Below are the code and all the weights of a small trained network. Each question names an input and a class and asks about switching units off, where a switched-off unit gives its printed mean instead of its output.

import numpy as np


def w(rows, s, z=0):
    codes = np.array(rows[::2]) - 128.0
    scale = np.full(codes.shape[1], s)
    scale[-1] = z or s
    return codes * scale


def f(y):
    return y / 2 * (1 + np.tanh(0.7978845608 * (y + 0.044715 * y**3)))


def log_softmax(a):
    a = a - a.max(-1, keepdims=True)
    return a - np.log(np.exp(a).sum(-1, keepdims=True))


def net(x, mask):
    res = np.array(x, float).reshape(1, 5) / 4 @ E
    y = f(res @ A[0][:, :-1].T + A[0][:, -1])
    res = res + np.where(mask, y, B[0][:, -1]) @ B[0][:, :-1]
    return log_softmax(res[-1] @ U[:, :-1].T + U[:, -1])


A, B = {}, {}
E = w([
[63,146,140,165,88,165,2],'x0',
[114,42,69,152,65,73,144],'x1',
[125,55,192,111,103,117,52],'x2',
[119,188,130,165,35,105,91],'x3',
[162,110,180,208,146,205,156],'x4',
],0.013)
A[0] = w([
[126,127,130,147,2,146,110,145],'neuron 1',
[104,158,131,151,154,172,80,108],'neuron 2',
[138,77,134,148,125,106,136,134],'neuron 3',
[111,203,121,136,159,135,89,29],'neuron 4',
[132,32,58,161,148,141,155,115],'neuron 5',
[127,180,112,125,141,42,192,136],'neuron 6',
[82,59,124,89,103,76,84,45],'neuron 7',
[198,165,195,82,202,189,136,254],'neuron 8',
[58,159,107,189,68,133,11,160],'neuron 9',
[166,183,95,75,100,45,170,72],'neuron 10',
],0.0088,0.0045)
B[0] = w([
[173,176,141,133,207,137,213,194],'neuron 1',
[69,70,127,41,100,147,97,169],'neuron 2',
[195,165,74,115,114,36,112,146],'neuron 3',
[95,67,113,144,95,76,121,156],'neuron 4',
[94,112,69,82,87,55,75,172],'neuron 5',
[90,161,206,41,52,198,88,183],'neuron 6',
[198,150,145,193,234,190,227,176],'neuron 7',
[145,230,216,85,183,214,193,229],'neuron 8',
[127,254,179,64,118,153,122,251],'neuron 9',
[42,179,58,27,58,119,33,182],'neuron 10',
],0.0069,0.015)
U = w([
[183,5,88,190,116,74,134,6],'0',
[164,166,180,127,177,181,175,243],'1',
[50,133,99,114,32,120,49,63],'2',
],0.011,0.0025)

Each question gives the input, the list of numbers given to net, and the class t.
The units are the neurons (one row each of A and B). Each row of codes is followed by its name. A weight is (code - 128) times the scale printed after its matrix; where a second scale follows, it is the last column's (A, B and U).
mask holds one flag per neuron, in row order. A switched-off neuron (its flag False) gives its mean, the last column of its row in B, instead of its output. The means were averaged over made-up inputs and are rounded, as every weight is.
A unit's drop is (log p(t) with every unit on - log p(t) with that unit switched off) / (log p(t) with every unit on - log p(t) with every unit switched off).
The circuit of an input: a set's keep is (log p(t) with only the set's units on - log p(t) with every unit switched off) / (log p(t) with every unit on - log p(t) with every unit switched off). Starting from all 10 units, units are removed one at a time, each time the one whose removal leaves the highest keep (on an exact tie, the one counted first), for as long as the keep stays at least 0.8.
circuit, biggest first: the units of the circuit, biggest drop first
most important unit: the unit with the biggest drop
k most important neurons: the k neurons with the biggest drops, biggest first
drop when u is switched off: that unit's drop, to one decimal
input [2,0,8,4,-7], class 1: most important unit	neuron 7
input [-6,0,2,-7,-7], class 2: circuit, biggest first	(neuron 10; neuron 1)
input [7,-3,6,-3,-5], class 1: 2 most important neurons	(neuron 7; neuron 10)
input [-8,6,-6,-1,6], class 2: 2 most important neurons	(neuron 5; neuron 6)
input [8,2,-8,6,1], class 1: 2 most important neurons	(neuron 1; neuron 10)
input [-3,0,7,1,0], class 0: 3 most important neurons	(neuron 9; neuron 8; neuron 6)
input [-3,7,2,-5,-5], class 0: 2 most important neurons	(neuron 7; neuron 9)
input [0,4,6,-3,-6], class 0: drop when neuron 8 is switched off	0.3
input [-8,-6,-2,1,-8], class 2: drop when neuron 10 is switched off	0.8
input [-6,2,6,-4,-6], class 0: circuit, biggest first	(neuron 9; neuron 8)
input [0,-4,-7,8,0], class 2: drop when neuron 10 is switched off	0.1
